Here is a tiny trained network, its code and every weight. The questions are about switching its units off for an input and a class, where a switched-off unit gives its printed mean instead of its output.

import numpy as np


def w(rows, s, z=0):
    codes = np.array(rows[::2]) - 128.0
    scale = np.full(codes.shape[1], s)
    scale[-1] = z or s
    return codes * scale


def f(y):
    return np.maximum(y, 0)


def log_softmax(a):
    a = a - a.max(-1, keepdims=True)
    return a - np.log(np.exp(a).sum(-1, keepdims=True))


def net(x, mask):
    res = np.array(x, float).reshape(1, 7) / 4 @ E
    y = f(res @ A[0][:, :-1].T + A[0][:, -1])
    res = res + np.where(mask, y, B[0][:, -1]) @ B[0][:, :-1]
    return log_softmax(res[-1] @ U[:, :-1].T + U[:, -1])


A, B = {}, {}
E = w([
[150,155,173,221,213,189,225,152,223,176,210,94],'x0',
[120,132,132,120,140,150,116,113,129,121,127,120],'x1',
[139,141,124,136,129,135,111,126,129,126,126,122],'x2',
[162,128,197,132,9,200,101,100,149,209,153,198],'x3',
[112,120,125,126,133,136,117,116,151,130,114,122],'x4',
[113,132,135,115,128,119,118,133,135,143,131,115],'x5',
[44,228,132,180,100,168,198,153,66,156,30,127],'x6',
],0.013)
A[0] = w([
[97,151,72,100,241,78,161,164,106,70,100,74,35],'neuron 1',
[95,188,96,92,119,165,172,135,107,163,112,133,58],'neuron 2',
[199,16,117,78,210,54,64,97,188,114,219,144,45],'neuron 3',
[136,182,176,206,239,174,248,126,219,204,230,82,107],'neuron 4',
[162,140,176,109,3,219,118,103,150,246,130,203,3],'neuron 5',
[102,201,164,150,129,131,181,138,105,145,12,116,103],'neuron 6',
[90,106,152,138,125,117,133,92,102,131,143,109,67],'neuron 7',
[171,79,90,102,164,83,73,85,135,171,232,150,39],'neuron 8',
[108,110,136,151,137,111,125,112,124,127,127,138,48],'neuron 9',
[92,178,139,122,99,115,188,121,138,118,102,134,59],'neuron 10',
[36,205,99,208,120,152,178,154,55,169,39,109,87],'neuron 11',
[98,129,22,147,254,47,160,169,110,63,83,55,29],'neuron 12',
[123,129,110,112,161,104,152,123,133,106,98,114,57],'neuron 13',
[129,148,104,136,112,127,134,110,114,96,153,74,40],'neuron 14',
[100,130,81,25,58,39,71,49,36,97,33,170,131],'neuron 15',
[70,192,143,143,169,157,149,146,87,169,44,174,79],'neuron 16',
],0.0089,0.0054)
B[0] = w([
[163,139,184,183,71,107,135,87,111,218,142,182,202],'neuron 1',
[152,75,138,93,152,113,97,172,154,185,169,70,159],'neuron 2',
[156,91,135,54,121,188,177,164,162,76,202,49,219],'neuron 3',
[65,151,26,172,144,82,30,200,25,104,65,190,255],'neuron 4',
[139,182,254,202,115,92,145,28,101,167,102,155,205],'neuron 5',
[181,39,116,69,138,117,133,126,161,79,193,116,194],'neuron 6',
[176,173,127,118,160,101,115,132,108,123,140,124,129],'neuron 7',
[123,103,125,92,127,133,172,117,161,90,168,75,178],'neuron 8',
[88,127,150,116,107,57,137,154,121,131,133,125,128],'neuron 9',
[144,144,108,81,124,167,157,111,149,116,145,146,154],'neuron 10',
[140,100,138,48,118,154,157,146,147,51,214,20,219],'neuron 11',
[129,171,208,184,92,134,190,35,142,209,63,167,225],'neuron 12',
[92,170,168,185,115,123,118,109,127,119,158,144,149],'neuron 13',
[139,148,95,145,149,158,113,85,179,143,146,143,134],'neuron 14',
[105,159,41,138,174,118,67,209,80,125,42,177,249],'neuron 15',
[133,93,156,102,148,173,165,153,175,48,142,84,186],'neuron 16',
],0.0088,0.027)
U = w([
[125,140,51,128,135,118,87,188,89,126,63,142,185],'0',
[163,110,153,81,129,139,171,149,167,92,190,55,166],'1',
[154,151,248,154,123,122,162,69,129,217,98,144,12],'2',
],0.011,0.0011)

Each question gives the input, the list of numbers given to net, and the class t.
The units are the neurons (one row each of A and B). Each row of codes is followed by its name. A weight is (code - 128) times the scale printed after its matrix; where a second scale follows, it is the last column's (A, B and U).
mask holds one flag per neuron, in row order. A switched-off neuron (its flag False) gives its mean, the last column of its row in B, instead of its output. The means were averaged over made-up inputs and are rounded, as every weight is.
A unit's drop is (log p(t) with every unit on - log p(t) with that unit switched off) / (log p(t) with every unit on - log p(t) with every unit switched off).
The circuit of an input: a set's keep is (log p(t) with only the set's units on - log p(t) with every unit switched off) / (log p(t) with every unit on - log p(t) with every unit switched off). Starting from the 12 units with the biggest drops (on a tie, the unit counted first), units are removed one at a time, each time the one whose removal leaves the highest keep (on an exact tie, the one counted first), for as long as the keep stays at least 0.8.
circuit, biggest first: the units of the circuit, biggest drop first
k most important neurons: the k neurons with the biggest drops, biggest first
drop of u: that unit's drop, to one decimal
input [4,-3,-3,2,-3,5,4], class 0: circuit, biggest first -> (neuron 4)
input [-4,-5,6,-6,-8,-8,4], class 2: 3 most important neurons -> (neuron 12; neuron 4; neuron 1)
input [-6,8,-3,0,-6,2,8], class 1: 2 most important neurons -> (neuron 11; neuron 4)
input [-2,5,-6,5,2,-4,-4], class 2: 4 most important neurons -> (neuron 5; neuron 11; neuron 6; neuron 4)
input [-7,-5,3,-4,-7,-3,8], class 1: 4 most important neurons -> (neuron 11; neuron 4; neuron 6; neuron 16)
input [-1,1,4,-6,-6,-8,-5], class 2: 3 most important neurons -> (neuron 12; neuron 11; neuron 1)
input [-1,-3,-5,2,-2,2,2], class 1: 2 most important neurons -> (neuron 4; neuron 12)
input [1,2,-5,-8,4,6,-6], class 2: 2 most important neurons -> (neuron 12; neuron 1)
input [3,1,-7,0,0,5,-3], class 0: 3 most important neurons -> (neuron 11; neuron 4; neuron 6)
input [-3,5,8,-1,3,6,-4], class 1: 3 most important neurons -> (neuron 4; neuron 3; neuron 8)
input [4,3,-7,-5,0,-8,-3], class 2: 2 most important neurons -> (neuron 15; neuron 12)
input [-1,7,1,-7,-8,6,6], class 2: 3 most important neurons -> (neuron 12; neuron 1; neuron 3)
input [8,-8,-6,-7,5,-1,-2], class 0: 2 most important neurons -> (neuron 4; neuron 5)
input [-5,7,-3,7,3,-7,2], class 2: circuit, biggest first -> (neuron 5)
input [2,8,-6,6,1,5,6], class 1: 2 most important neurons -> (neuron 11; neuron 12)
input [-1,-6,-1,4,-6,-5,4], class 1: 2 most important neurons -> (neuron 12; neuron 1)
input [3,-2,-7,2,2,-3,0], class 0: drop of neuron 12 -> 0.7
input [8,-3,6,4,-8,-2,4], class 0: drop of neuron 4 -> 2.2
input [-3,-3,3,-6,-5,-6,6], class 1: drop of neuron 6 -> 0.4
input [-2,-3,6,5,4,-6,1], class 2: drop of neuron 4 -> 0.2
input [-4,6,-8,-2,-7,-6,6], class 1: circuit, biggest first -> (neuron 11)
